Below is a small trained network, with its code and all its weights. Each question gives an input and a class and asks what happens when units are switched off, that is, made to give their printed mean instead of their output.

import numpy as np


def w(rows, s, z=0):
    codes = np.array(rows[::2]) - 128.0
    scale = np.full(codes.shape[1], s)
    scale[-1] = z or s
    return codes * scale


def f(y):
    return np.maximum(y, 0)


def log_softmax(a):
    a = a - a.max(-1, keepdims=True)
    return a - np.log(np.exp(a).sum(-1, keepdims=True))


def net(x, mask):
    res = np.array(x, float).reshape(1, 6) / 4 @ E
    y = f(res @ A[0][:, :-1].T + A[0][:, -1])
    res = res + np.where(mask, y, B[0][:, -1]) @ B[0][:, :-1]
    return log_softmax(res[-1] @ U[:, :-1].T + U[:, -1])


A, B = {}, {}
E = w([
[76,170,109,253,102,97,215,24,194,180,112,221],'x0',
[225,141,117,150,252,68,180,169,212,37,59,126],'x1',
[121,138,129,136,130,132,135,135,129,133,129,115],'x2',
[167,228,59,176,77,210,59,124,80,68,22,136],'x3',
[104,137,125,116,126,117,120,132,135,118,124,134],'x4',
[40,10,76,189,210,208,103,223,133,162,99,194],'x5',
],0.0065)
A[0] = w([
[147,222,56,181,76,206,61,125,93,71,39,134,75],'N0',
[172,177,171,94,87,77,146,69,119,107,152,81,76],'N1',
[69,149,133,149,60,156,120,86,87,206,160,145,12],'N2',
[202,135,82,154,215,67,175,163,175,50,86,129,172],'N3',
[171,189,159,92,87,67,135,77,128,122,157,64,95],'N4',
[85,39,225,71,176,32,175,119,186,207,254,124,78],'N5',
[140,72,106,83,154,166,105,211,99,113,139,70,77],'N6',
[142,210,16,149,76,205,81,108,89,81,44,153,42],'N7',
[184,199,193,89,64,63,147,91,136,121,153,97,79],'N8',
[74,116,130,106,32,187,90,76,31,194,181,121,67],'N9',
[74,7,69,173,201,197,105,218,135,176,115,198,206],'N10',
[194,145,109,155,223,65,183,155,220,39,51,124,142],'N11',
[172,106,165,15,140,127,54,207,69,63,141,26,91],'N12',
[75,117,115,111,47,140,91,112,89,203,157,119,67],'N13',
[101,170,101,237,101,84,193,56,185,163,108,212,93],'N14',
[82,160,116,222,109,86,188,42,191,161,119,208,79],'N15',
],0.0056,0.0011)
B[0] = w([
[187,49,183,125,217,109,220,214,129,59,198,172,239],'N0',
[79,191,89,199,43,161,143,74,148,57,103,170,192],'N1',
[111,134,176,104,140,78,82,113,87,190,94,102,190],'N2',
[87,155,188,152,143,50,63,118,67,225,80,128,222],'N3',
[73,206,80,192,57,163,149,68,158,61,87,183,196],'N4',
[189,53,190,131,196,118,235,194,125,3,174,186,240],'N5',
[138,132,50,120,109,188,103,96,176,158,137,76,207],'N6',
[193,19,181,116,175,106,231,195,121,56,199,186,230],'N7',
[98,189,80,207,44,165,162,51,156,66,73,174,202],'N8',
[110,116,203,127,123,49,62,128,53,194,86,141,222],'N9',
[35,247,61,240,11,171,180,17,192,43,29,214,254],'N10',
[83,117,213,113,126,33,23,122,61,241,66,166,236],'N11',
[155,129,27,66,165,201,65,102,196,182,174,50,254],'N12',
[123,127,181,132,117,69,75,152,69,162,111,147,193],'N13',
[186,102,21,24,175,199,67,146,195,204,196,34,219],'N14',
[167,114,55,48,171,181,94,136,190,179,188,34,216],'N15',
],0.0053,0.0084)
U = w([
[83,180,71,221,54,170,157,67,156,67,62,167,189],'0',
[165,118,30,30,156,189,81,125,173,193,188,47,152],'1',
[109,126,255,122,127,44,47,128,49,222,73,141,155],'2',
[178,65,207,119,178,119,242,190,122,35,202,165,2],'3',
],0.0087,0.00075)

Each question gives the input, the list of numbers given to net, and the class t.
The units are the neurons (one row each of A and B). Each row of codes is followed by its name. A weight is (code - 128) times the scale printed after its matrix; where a second scale follows, it is the last column's (A, B and U).
mask holds one flag per neuron, in row order. A switched-off neuron (its flag False) gives its mean, the last column of its row in B, instead of its output. The means were averaged over made-up inputs and are rounded, as every weight is.
A unit's drop is (log p(t) with every unit on - log p(t) with that unit switched off) / (log p(t) with every unit on - log p(t) with every unit switched off).
The circuit of an input: a set's keep is (log p(t) with only the set's units on - log p(t) with every unit switched off) / (log p(t) with every unit on - log p(t) with every unit switched off). Starting from the 12 units with the biggest drops (on a tie, the unit counted first), units are removed one at a time, each time the one whose removal leaves the highest keep (on an exact tie, the one counted first), for as long as the keep stays at least 0.8.
units of the circuit, in order: the units of the circuit, biggest drop first
most important unit: the unit with the biggest drop
top k neurons: the k neurons with the biggest drops, biggest first
drop when u is switched off: that unit's drop, to one decimal
input [4,-7,5,5,-2,0], class 2: units of the circuit, in order -> (N9)
input [-1,5,8,-1,-7,-5], class 0: top 3 neurons -> (N8, N4, N1)
input [-1,4,-6,3,1,2], class 2: units of the circuit, in order -> (N11, N3)
input [3,1,-4,-3,3,1], class 1: units of the circuit, in order -> (N14, N15)
input [-4,-3,-3,-6,7,6], class 0: top 3 neurons -> (N10, N0, N7)
input [8,0,7,2,7,7], class 1: top 2 neurons -> (N14, N15)
input [-3,-3,-1,4,-1,-3], class 3: top 4 neurons -> (N10, N0, N7, N11)
input [6,4,-3,8,3,-5], class 3: top 2 neurons -> (N0, N7)
input [5,-4,-2,7,-5,2], class 3: units of the circuit, in order -> (N7, N0)
input [-2,8,4,8,-1,1], class 2: top 3 neurons -> (N11, N3, N5)
input [-5,6,3,3,-2,-6], class 0: top 4 neurons -> (N8, N4, N1, N9)
input [5,-6,-2,-7,-1,6], class 3: top 2 neurons -> (N5, N11)
input [-4,-1,7,0,-3,4], class 0: top 3 neurons -> (N10, N14, N15)
input [-2,-7,-8,7,-6,0], class 2: top 2 neurons -> (N9, N5)
input [7,-2,2,-4,2,6], class 1: most important unit -> N14
input [-5,-5,5,6,3,-5], class 3: top 3 neurons -> (N0, N7, N10)
input [-6,2,4,8,8,3], class 3: top 2 neurons -> (N0, N7)
input [-6,7,4,0,-6,3], class 2: top 3 neurons -> (N11, N3, N14)
input [8,-7,6,-4,-7,-4], class 1: top 3 neurons -> (N14, N15, N11)
input [6,-5,-4,1,-5,-5], class 1: units of the circuit, in order -> (N14)
input [-6,8,-2,-8,-2,-2], class 2: drop when N3 is switched off -> 0.8
input [-2,-7,-6,8,6,7], class 3: drop when N0 is switched off -> 0.8
input [7,-5,1,4,-2,0], class 1: drop when N14 is switched off -> 0.3
input [8,-8,-5,0,3,2], class 1: drop when N14 is switched off -> 1.1
